Below are the code and all the weights of a small trained network. Each question names an input and a class and asks about switching units off, where a switched-off unit gives its printed mean instead of its output.

import numpy as np


def w(rows, s, z=0):
    codes = np.array(rows[::2]) - 128.0
    scale = np.full(codes.shape[1], s)
    scale[-1] = z or s
    return codes * scale


def f(y):
    return y / 2 * (1 + np.tanh(0.7978845608 * (y + 0.044715 * y**3)))


def log_softmax(a):
    a = a - a.max(-1, keepdims=True)
    return a - np.log(np.exp(a).sum(-1, keepdims=True))


def net(x, mask):
    res = np.array(x, float).reshape(1, 5) / 4 @ E
    y = f(res @ A[0][:, :-1].T + A[0][:, -1])
    res = res + np.where(mask, y, B[0][:, -1]) @ B[0][:, :-1]
    return log_softmax(res[-1] @ U[:, :-1].T + U[:, -1])


A, B = {}, {}
E = w([
[70,174,214,76,56,195,9,69,109,173,94,133],'x0',
[67,124,87,147,144,74,20,101,205,9,91,185],'x1',
[20,3,99,193,92,150,131,134,69,128,102,108],'x2',
[117,154,176,231,58,60,195,41,116,137,224,224],'x3',
[189,123,189,193,194,176,153,46,95,46,66,113],'x4',
],0.0068)
A[0] = w([
[129,159,221,160,87,206,53,89,137,154,115,104,47],'n1',
[218,73,57,183,228,112,209,176,124,86,186,92,89],'n2',
[214,96,158,170,175,183,150,55,78,41,77,114,83],'n3',
[80,111,104,141,110,112,84,102,214,4,79,178,92],'n4',
[150,93,186,165,111,180,185,151,76,209,190,45,102],'n5',
[94,110,25,64,55,59,94,215,199,208,201,163,127],'n6',
[105,184,219,123,50,217,67,65,80,169,151,170,71],'n7',
[190,220,159,65,158,100,151,117,191,122,127,99,101],'n8',
[137,70,113,20,201,211,108,196,129,155,63,50,2],'n9',
[64,11,111,214,102,159,117,143,60,157,94,115,156],'n10',
[186,248,161,69,151,124,111,112,163,116,168,155,93],'n11',
[178,147,207,83,57,194,229,141,59,191,121,94,130],'n12',
[93,160,230,239,26,38,197,11,106,176,248,224,27],'n13',
[190,110,136,133,143,179,172,151,49,230,137,116,87],'n14',
[253,201,119,107,128,101,91,133,172,123,141,144,127],'n15',
[178,108,178,159,211,150,128,32,88,68,75,133,99],'n16',
[96,126,115,159,143,75,39,124,188,65,110,188,117],'n17',
[173,114,50,180,210,77,222,189,167,110,138,155,27],'n18',
[88,168,174,68,108,217,57,94,111,160,59,123,81],'n19',
[55,15,103,163,61,135,109,136,33,78,111,92,102],'n20',
],0.0056,0.0019)
B[0] = w([
[60,77,78,115,93,87,152,94,128,161,96,206,167],'n1',
[32,66,20,89,131,109,190,34,105,153,105,171,191],'n2',
[138,100,228,16,70,118,97,219,19,176,161,207,175],'n3',
[221,99,65,120,43,126,67,80,160,74,177,66,182],'n4',
[201,135,84,144,72,114,55,97,180,91,165,101,179],'n5',
[157,64,238,77,59,110,113,214,3,179,159,179,203],'n6',
[36,97,39,71,117,83,201,80,158,161,77,174,190],'n7',
[101,155,166,209,153,195,129,130,163,125,143,210,163],'n8',
[170,190,82,118,192,106,154,225,142,37,40,105,193],'n9',
[98,177,154,201,171,228,140,190,200,177,179,189,194],'n10',
[119,171,139,194,154,226,125,123,184,172,170,219,172],'n11',
[197,103,96,160,41,86,35,67,179,80,160,56,187],'n12',
[158,238,125,109,219,82,174,250,133,33,15,77,252],'n13',
[198,111,68,152,25,106,70,92,182,50,196,62,170],'n14',
[101,188,156,191,137,200,117,127,183,210,185,186,166],'n15',
[156,123,232,74,56,112,88,183,48,176,167,177,172],'n16',
[201,83,99,131,56,99,24,79,158,37,163,45,175],'n17',
[29,78,35,84,108,122,170,66,139,189,106,181,181],'n18',
[57,116,52,74,173,71,177,62,132,159,58,172,182],'n19',
[96,180,156,207,159,210,114,159,214,135,199,209,188],'n20',
],0.0059,0.011)
U = w([
[186,117,94,143,63,113,78,66,160,83,164,79,122],'0',
[60,107,70,99,129,95,175,55,122,160,93,157,117],'1',
[113,157,148,208,155,241,129,142,174,156,168,165,121],'2',
[156,174,119,115,191,96,148,192,121,64,46,97,112],'3',
[148,108,199,82,75,111,110,163,6,160,157,156,120],'4',
[128,117,150,139,159,119,126,97,115,142,131,85,221],'5',
[100,101,210,150,217,116,140,52,100,166,148,3,3],'6',
],0.014)

Each question gives the input, the list of numbers given to net, and the class t.
The units are the neurons (one row each of A and B). Each row of codes is followed by its name. A weight is (code - 128) times the scale printed after its matrix; where a second scale follows, it is the last column's (A, B and U).
mask holds one flag per neuron, in row order. A switched-off neuron (its flag False) gives its mean, the last column of its row in B, instead of its output. The means were averaged over made-up inputs and are rounded, as every weight is.
A unit's drop is (log p(t) with every unit on - log p(t) with that unit switched off) / (log p(t) with every unit on - log p(t) with every unit switched off).
The circuit of an input: a set's keep is (log p(t) with only the set's units on - log p(t) with every unit switched off) / (log p(t) with every unit on - log p(t) with every unit switched off). Starting from the 12 units with the biggest drops (on a tie, the unit counted first), units are removed one at a time, each time the one whose removal leaves the highest keep (on an exact tie, the one counted first), for as long as the keep stays at least 0.8.
units of the circuit, in order: the units of the circuit, biggest drop first
unit that matters most: the unit with the biggest drop
top k neurons: the k neurons with the biggest drops, biggest first
drop of u: that unit's drop, to one decimal
input [-5,4,-3,0,4], class 1: unit that matters most	n2
input [-3,-3,-5,-3,5], class 2: top 3 neurons	(n6; n8; n15)
input [4,2,-1,1,4], class 1: units of the circuit, in order	(n7; n1)
input [7,7,4,-2,-8], class 4: top 2 neurons	(n6; n12)
input [8,-8,1,8,-5], class 0: top 3 neurons	(n12; n5; n14)
input [2,-1,-3,-1,4], class 4: units of the circuit, in order	(n3; n16)
input [-1,-8,-6,3,7], class 0: top 3 neurons	(n12; n14; n5)
input [-5,6,4,-6,-1], class 0: top 3 neurons	(n13; n4; n17)
input [-5,-6,-6,4,-5], class 0: top 3 neurons	(n12; n14; n10)
input [-2,7,-3,-5,7], class 0: top 3 neurons	(n4; n17; n6)
input [-3,-8,-3,0,7], class 0: top 2 neurons	(n12; n14)
input [-7,2,1,8,-7], class 3: top 2 neurons	(n13; n7)
input [7,-5,-3,7,-4], class 1: top 3 neurons	(n7; n1; n9)
input [-5,4,8,-8,0], class 2: unit that matters most	n20
input [0,-7,-6,5,8], class 4: top 4 neurons	(n3; n16; n4; n17)
input [5,-4,8,-6,-3], class 2: top 3 neurons	(n10; n20; n13)
input [-5,1,8,6,8], class 2: drop of n6	0.7
input [-4,2,7,-3,5], class 2: drop of n2	0.0
input [-6,-3,-5,-4,7], class 4: drop of n19	0.1
input [6,5,-2,-4,0], class 1: units of the circuit, in order	(n19)
